Below are the code and all the weights of a small trained network. Each question names an input and a class and asks about switching units off, where a switched-off unit gives its printed mean instead of its output.

import numpy as np


def w(rows, s, z=0):
    codes = np.array(rows[::2]) - 128.0
    scale = np.full(codes.shape[1], s)
    scale[-1] = z or s
    return codes * scale


def f(y):
    return np.maximum(y, 0)


def log_softmax(a):
    a = a - a.max(-1, keepdims=True)
    return a - np.log(np.exp(a).sum(-1, keepdims=True))


def net(x, mask):
    res = np.array(x, float).reshape(1, 5) / 4 @ E
    y = f(res @ A[0][:, :-1].T + A[0][:, -1])
    res = res + np.where(mask, y, B[0][:, -1]) @ B[0][:, :-1]
    return log_softmax(res[-1] @ U[:, :-1].T + U[:, -1])


A, B = {}, {}
E = w([
[129,128,128],'x0',
[184,196,125],'x1',
[225,71,159],'x2',
[128,128,128],'x3',
[115,66,3],'x4',
],0.011)
A[0] = w([
[158,167,150,71],'N1',
[117,113,105,142],'N2',
[164,110,70,133],'N3',
[136,121,86,151],'N4',
[109,151,172,219],'N5',
[6,119,139,239],'N6',
[192,135,137,41],'N7',
[206,131,119,31],'N8',
[219,120,124,7],'N9',
[137,109,50,234],'N10',
[176,139,118,86],'N11',
[98,121,118,110],'N12',
[106,128,84,191],'N13',
[168,204,145,158],'N14',
[154,27,180,169],'N15',
[114,145,126,170],'N16',
[137,118,83,134],'N17',
[93,174,111,250],'N18',
[156,93,86,35],'N19',
[75,146,147,97],'N20',
[166,224,75,63],'N21',
[232,70,109,179],'N22',
[148,161,127,134],'N23',
[191,61,153,226],'N24',
],0.019,0.0025)
B[0] = w([
[113,168,140,179],'N1',
[170,127,131,163],'N2',
[149,91,188,198],'N3',
[171,94,135,176],'N4',
[105,113,175,192],'N5',
[181,207,203,234],'N6',
[76,143,151,182],'N7',
[127,141,199,189],'N8',
[107,143,218,202],'N9',
[247,106,132,227],'N10',
[119,141,162,165],'N11',
[163,130,139,156],'N12',
[186,123,123,186],'N13',
[133,197,94,211],'N14',
[42,31,51,224],'N15',
[136,116,130,152],'N16',
[184,109,145,179],'N17',
[151,86,85,193],'N18',
[145,124,187,184],'N19',
[157,120,176,175],'N20',
[127,75,10,200],'N21',
[118,90,232,249],'N22',
[141,150,101,160],'N23',
[4,107,113,230],'N24',
],0.029,0.014)
U = w([
[135,130,224,208],'0',
[2,126,83,143],'1',
[199,135,130,160],'2',
[125,18,140,139],'3',
[186,239,35,99],'4',
[50,170,172,2],'5',
[207,64,37,91],'6',
],0.0091,0.0037)

Each question gives the input, the list of numbers given to net, and the class t.
The units are the neurons (one row each of A and B). Each row of codes is followed by its name. A weight is (code - 128) times the scale printed after its matrix; where a second scale follows, it is the last column's (A, B and U).
mask holds one flag per neuron, in row order. A switched-off neuron (its flag False) gives its mean, the last column of its row in B, instead of its output. The means were averaged over made-up inputs and are rounded, as every weight is.
A unit's drop is (log p(t) with every unit on - log p(t) with that unit switched off) / (log p(t) with every unit on - log p(t) with every unit switched off).
The circuit of an input: a set's keep is (log p(t) with only the set's units on - log p(t) with every unit switched off) / (log p(t) with every unit on - log p(t) with every unit switched off). Starting from the 12 units with the biggest drops (on a tie, the unit counted first), units are removed one at a time, each time the one whose removal leaves the highest keep (on an exact tie, the one counted first), for as long as the keep stays at least 0.8.
units of the circuit, in order: the units of the circuit, biggest drop first
most important unit: the unit with the biggest drop
top k neurons: the k neurons with the biggest drops, biggest first
drop of u: that unit's drop, to one decimal
input [-2,-6,5,-8,1], class 3: top 2 neurons	(N22, N14)
input [5,7,-3,4,1], class 6: units of the circuit, in order	(N21)
input [3,0,-8,3,4], class 2: top 2 neurons	(N6, N15)
input [-5,-5,-1,-6,1], class 2: units of the circuit, in order	(N22, N24)
input [-5,1,-5,1,1], class 6: units of the circuit, in order	(N22, N9)
input [-2,3,0,-4,6], class 6: units of the circuit, in order	(N6, N10, N24)
input [0,-1,8,1,3], class 3: top 2 neurons	(N15, N6)
input [-2,7,0,1,4], class 6: top 2 neurons	(N21, N6)
input [1,1,-2,-8,-8], class 4: top 3 neurons	(N22, N14, N24)
input [-6,1,-4,1,-6], class 4: top 2 neurons	(N22, N14)
input [-4,8,7,1,0], class 5: top 2 neurons	(N24, N10)
input [6,1,-8,0,8], class 6: drop of N18	0.3
input [-2,1,-7,5,6], class 6: drop of N20	0.0
input [0,-3,-6,-7,4], class 2: most important unit	N6
input [3,1,-3,4,7], class 6: drop of N22	0.1
